7203	7395	4031	8992	2414	8632	7399	7690
7123	7282	4131	8952	2478	8567	7248	7751
5838	4376	7989	4098	7927	3392	5908	3609
3468	4530	4402	6730	5109	6743	3031	8735
The first entry of the smallest entry's row?
Answer: 7203
The entry just left of 5908 is 3392
The 3rd entry on the main diagonal is 7989
The largest entry -> 8992
The entry in the bottom-left corner?
Answer: 3468
The largest entry in the last column is 8735
The smallest entry in the last column: 3609
The entry just right of 7123?
Answer: 7282
The entry directly above 3031 is 5908
The 1st entry on the diagonal from the top-right corner: 7690
The 5th-last entry, reading row by row?
Answer: 6730
The entry just right of 4131 is 8952
The smallest entry is 2414
The smallest entry in the last row is 3031

Read these off the table that follows.
1) What is the entry in the top-right corner?
2) What is the entry in the bottom-right corner?
3) What is the 5th entry from the end, reading row by row?
4) What is the top-left entry?
5) What is the entry directly below 14.4?
6) What is the entry directly below 42.0?
7) What is the entry just right of the smallest entry?
8) What is the entry just left of -10.6?
[[ 25.6  27.8 -53.0  49.0 -53.4  47.4  14.4   5.6   4.2 -28.2 -12.4]
 [  3.0 -18.9  22.5 -29.1  25.1 -25.8  -0.3 -19.8 -10.9   9.8  17.7]
 [-19.5 -22.3 -35.6  17.9 -21.1  18.0 -35.2  36.9  40.8 -15.0 -36.2]
 [-26.6 -30.7 -31.3  13.4 -18.7  14.7 -41.7  35.7  42.7 -13.0 -36.7]
 [-26.1 -30.1 -30.3  13.2 -17.4  14.7 -40.8  34.7  42.0 -13.0 -36.0]
 [ -0.6 -25.3  21.1 -29.6  24.7 -25.2  -4.7 -16.7  -8.9  -4.0  17.3]
 [ 26.3  27.8 -49.2  46.8 -51.1  45.4  14.6   4.3   2.3 -26.8 -10.4]
 [  5.8 -10.6  25.4 -30.2  27.4 -28.1   3.9 -25.6 -13.3  30.6  19.8]]
1) -12.4
2) 19.8
3) 3.9
4) 25.6
5) -0.3
6) -8.9
7) 47.4
8) 5.8

Read these off the row that follows.
1) Give the 1st entry from the right.
2) Give the 2nd entry from the left.
3) Give the 3rd largest entry.
4) Give the first entry.
5) Give the 2nd entry from the right.
541  524  579  244  697  746  841  530  564  489  503  529  426  468  664  422
1) 422
2) 524
3) 697
4) 541
5) 664
